Below is a small trained network, with its code and all its weights. Each question gives an input and a class and asks what happens when units are switched off, that is, made to give their printed mean instead of their output.

import numpy as np


def w(rows, s, z=0):
    codes = np.array(rows[::2]) - 128.0
    scale = np.full(codes.shape[1], s)
    scale[-1] = z or s
    return codes * scale


def norm(h):
    return h / np.sqrt((h * h).mean(-1, keepdims=True) + 1e-5)


def f(y):
    return np.maximum(y, 0)


def log_softmax(a):
    a = a - a.max(-1, keepdims=True)
    return a - np.log(np.exp(a).sum(-1, keepdims=True))


def net(x, mask):
    res = np.array(x, float).reshape(1, 8) / 4 @ E
    u = 0
    for l in range(2):
        y = f(norm(res) @ A[l][:, :-1].T + A[l][:, -1])
        res = res + np.where(mask[u : u + 7], y, B[l][:, -1]) @ B[l][:, :-1]
        u += 7
    return log_softmax(norm(res)[-1] @ U[:, :-1].T + U[:, -1])


A, B = {}, {}
E = w([
[132,127,131,128,127],'x0',
[126,131,124,128,128],'x1',
[127,134,123,129,129],'x2',
[131,127,132,127,129],'x3',
[127,130,126,129,129],'x4',
[233,18,87,211,110],'x5',
[140,117,121,105,3],'x6',
[146,45,99,18,158],'x7',
],0.0049)
A[0] = w([
[161,155,130,93,18,169],'L0N1',
[150,156,95,247,72,1],'L0N2',
[122,186,136,203,104,212],'L0N3',
[86,148,203,38,88,123],'L0N4',
[130,172,166,109,232,149],'L0N5',
[105,227,167,147,81,73],'L0N6',
[1,211,184,179,103,131],'L0N7',
],0.0064,0.0036)
B[0] = w([
[127,132,53,157,51,204],'L0N1',
[14,23,125,131,95,184],'L0N2',
[169,155,198,201,143,232],'L0N3',
[41,253,40,97,183,216],'L0N4',
[105,50,199,69,103,219],'L0N5',
[244,154,106,164,67,195],'L0N6',
[253,147,104,76,145,253],'L0N7',
],0.0062,0.005)
A[1] = w([
[230,176,181,79,182,147],'L1N1',
[133,119,210,136,254,4],'L1N2',
[176,147,124,195,182,90],'L1N3',
[93,101,172,231,104,46],'L1N4',
[124,176,180,117,212,204],'L1N5',
[152,73,189,171,230,97],'L1N6',
[169,75,120,159,169,21],'L1N7',
],0.0077,0.0028)
B[1] = w([
[136,106,138,173,149,254],'L1N1',
[123,166,97,131,48,203],'L1N2',
[99,141,165,64,141,198],'L1N3',
[9,148,148,128,140,198],'L1N4',
[137,41,185,128,100,238],'L1N5',
[129,178,96,124,191,235],'L1N6',
[143,150,109,137,140,179],'L1N7',
],0.014,0.0044)
U = w([
[211,123,242,175,173,248],'0',
[84,51,184,49,174,145],'1',
[222,241,116,168,58,173],'2',
[69,187,48,32,102,23],'3',
[43,203,144,185,220,144],'4',
[198,107,46,140,250,68],'5',
[63,83,134,222,54,250],'6',
[220,41,50,124,72,43],'7',
],0.021,0.0015)

Each question gives the input, the list of numbers given to net, and the class t.
The units are the neurons (one row each of A and B). Each row of codes is followed by its name. A weight is (code - 128) times the scale printed after its matrix; where a second scale follows, it is the last column's (A, B and U).
mask holds one flag per neuron, layer by layer. A switched-off neuron (its flag False) gives its mean, the last column of its row in B, instead of its output. The means were averaged over made-up inputs and are rounded, as every weight is.
A unit's drop is (log p(t) with every unit on - log p(t) with that unit switched off) / (log p(t) with every unit on - log p(t) with every unit switched off).
The circuit of an input: a set's keep is (log p(t) with only the set's units on - log p(t) with every unit switched off) / (log p(t) with every unit on - log p(t) with every unit switched off). Starting from the 12 units with the biggest drops (on a tie, the unit counted first), units are removed one at a time, each time the one whose removal leaves the highest keep (on an exact tie, the one counted first), for as long as the keep stays at least 0.8.
circuit, biggest first: the units of the circuit, biggest drop first
unit that matters most: the unit with the biggest drop
top k neurons: the k neurons with the biggest drops, biggest first
top k neurons in layer l: the k neurons of layer l with the biggest drops, biggest first
drop of u: that unit's drop, to one decimal
input [8,-6,-5,-2,-4,1,0,-7], class 4: top 2 neurons in layer 0 : (L0N2, L0N3)
input [-8,1,7,-6,-7,-7,7,0], class 2: circuit, biggest first : (L0N6, L1N4)
input [-2,-8,1,-1,-3,0,-6,0], class 0: unit that matters most : L1N5
input [5,-6,0,-5,-6,-4,0,0], class 0: circuit, biggest first : (L1N1, L0N7)
input [5,-1,6,0,7,-8,1,0], class 2: circuit, biggest first : (L0N6, L0N7)
input [7,2,-8,-1,-3,-6,2,0], class 2: top 2 neurons in layer 0 : (L0N7, L0N6)
input [0,-4,-2,-8,-2,2,-2,0], class 4: top 3 neurons : (L0N7, L0N4, L1N6)
input [-4,3,-4,-3,-4,-8,8,-2], class 2: top 2 neurons in layer 0 : (L0N6, L0N7)
input [-4,-8,1,-1,-5,0,0,-4], class 0: top 2 neurons : (L0N7, L0N3)
input [4,7,-2,7,8,4,0,7], class 5: top 2 neurons : (L0N1, L1N5)
input [8,-4,0,3,5,1,0,5], class 5: top 2 neurons in layer 1 : (L1N5, L1N2)
input [1,-6,8,-8,4,-5,-4,1], class 1: top 3 neurons : (L0N5, L0N3, L0N4)
input [-2,8,-8,-5,7,-8,8,-1], class 2: top 2 neurons : (L0N6, L0N7)
input [1,1,8,-6,-3,-5,0,-3], class 0: unit that matters most : L1N1
input [7,3,7,-2,-2,7,-1,0], class 4: top 2 neurons : (L0N7, L1N4)
input [-6,2,-8,-5,-2,3,-1,7], class 5: top 2 neurons : (L0N1, L1N5)
input [-2,4,-3,4,-1,7,0,-5], class 4: top 2 neurons : (L1N4, L1N5)
input [-5,-5,5,-5,-4,6,-3,-1], class 4: top 2 neurons : (L0N7, L1N4)
input [0,5,6,3,4,-8,-8,4], class 1: drop of L1N5 : 0.3
input [-5,-7,7,6,2,4,-1,8], class 5: circuit, biggest first : (L1N5)
input [5,4,7,0,8,-1,-4,-8], class 0: drop of L0N7 : 0.5
input [-8,-7,8,-7,-1,5,-6,0], class 4: drop of L0N7 : 0.9
input [3,-4,-2,1,8,-5,0,0], class 0: drop of L0N7 : 0.2
